Below is a small trained network, with its code and all its weights. Each question gives an input and a class and asks what happens when units are switched off, that is, made to give their printed mean instead of their output.

import numpy as np


def w(rows, s, z=0):
    codes = np.array(rows[::2]) - 128.0
    scale = np.full(codes.shape[1], s)
    scale[-1] = z or s
    return codes * scale


def f(y):
    return np.maximum(y, 0)


def log_softmax(a):
    a = a - a.max(-1, keepdims=True)
    return a - np.log(np.exp(a).sum(-1, keepdims=True))


def net(x, mask):
    res = np.array(x, float).reshape(1, 6) / 4 @ E
    y = f(res @ A[0][:, :-1].T + A[0][:, -1])
    res = res + np.where(mask, y, B[0][:, -1]) @ B[0][:, :-1]
    return log_softmax(res[-1] @ U[:, :-1].T + U[:, -1])


A, B = {}, {}
E = w([
[254,149,116],'x0',
[139,156,236],'x1',
[62,136,144],'x2',
[140,13,155],'x3',
[166,100,98],'x4',
[119,157,108],'x5',
],0.0073)
A[0] = w([
[128,129,128,111],'N1',
[65,202,231,92],'N2',
[85,53,165,254],'N3',
[171,87,251,109],'N4',
[92,211,66,168],'N5',
[184,180,171,180],'N6',
],0.017,0.004)
B[0] = w([
[132,129,130,128],'N1',
[51,211,230,249],'N2',
[96,10,98,220],'N3',
[180,63,241,222],'N4',
[110,129,3,210],'N5',
[190,139,157,212],'N6',
],0.025,0.011)
U = w([
[171,89,124,255],'0',
[108,163,59,68],'1',
[118,113,110,195],'2',
[189,168,187,50],'3',
[157,89,170,46],'4',
[254,191,100,142],'5',
[69,92,122,83],'6',
[48,176,173,123],'7',
],0.0083,0.0082)

Each question gives the input, the list of numbers given to net, and the class t.
The units are the neurons (one row each of A and B). Each row of codes is followed by its name. A weight is (code - 128) times the scale printed after its matrix; where a second scale follows, it is the last column's (A, B and U).
mask holds one flag per neuron, in row order. A switched-off neuron (its flag False) gives its mean, the last column of its row in B, instead of its output. The means were averaged over made-up inputs and are rounded, as every weight is.
A unit's drop is (log p(t) with every unit on - log p(t) with that unit switched off) / (log p(t) with every unit on - log p(t) with every unit switched off).
The circuit of an input: a set's keep is (log p(t) with only the set's units on - log p(t) with every unit switched off) / (log p(t) with every unit on - log p(t) with every unit switched off). Starting from all 6 units, units are removed one at a time, each time the one whose removal leaves the highest keep (on an exact tie, the one counted first), for as long as the keep stays at least 0.8.
units of the circuit, in order: the units of the circuit, biggest drop first
top k neurons: the k neurons with the biggest drops, biggest first
drop when u is switched off: that unit's drop, to one decimal
input [-8,1,0,7,-4,3], class 6: units of the circuit, in order -> (N3)
input [5,-6,-8,-8,-3,-7], class 5: units of the circuit, in order -> (N3 N2)
input [-4,-4,-7,-6,8,-2], class 1: top 3 neurons -> (N4 N5 N6)
input [0,7,-3,1,-7,3], class 3: units of the circuit, in order -> (N6 N5)
input [8,-4,2,-4,-2,4], class 5: units of the circuit, in order -> (N3 N2)
input [7,4,-1,-4,-6,-1], class 3: units of the circuit, in order -> (N6 N2)
input [-3,-4,6,-1,-1,5], class 1: units of the circuit, in order -> (N5 N4)
input [-3,7,7,8,-5,-7], class 4: top 2 neurons -> (N4 N3)
input [8,-5,-4,1,-2,-1], class 5: top 2 neurons -> (N3 N2)
input [2,6,-4,-1,4,6], class 3: top 3 neurons -> (N5 N3 N4)
input [-3,-8,2,-4,6,-6], class 1: units of the circuit, in order -> (N4 N5)
input [7,5,-6,5,-3,6], class 3: top 4 neurons -> (N3 N4 N6 N5)
input [2,2,1,-5,1,5], class 5: top 2 neurons -> (N3 N6)
input [4,3,5,8,-6,7], class 4: top 3 neurons -> (N4 N5 N3)
input [8,6,-6,8,-2,8], class 3: units of the circuit, in order -> (N3)
input [3,6,-7,-5,0,-2], class 3: top 3 neurons -> (N5 N4 N3)
input [7,-1,-8,3,-2,5], class 5: top 2 neurons -> (N2 N3)
input [4,7,2,-7,-4,-8], class 3: top 3 neurons -> (N6 N4 N3)
input [6,3,2,-2,7,2], class 5: top 4 neurons -> (N2 N3 N6 N4)
input [1,7,1,-6,8,2], class 3: units of the circuit, in order -> (N6)
input [0,3,-8,-8,3,-2], class 5: drop when N6 is switched off -> 0.1
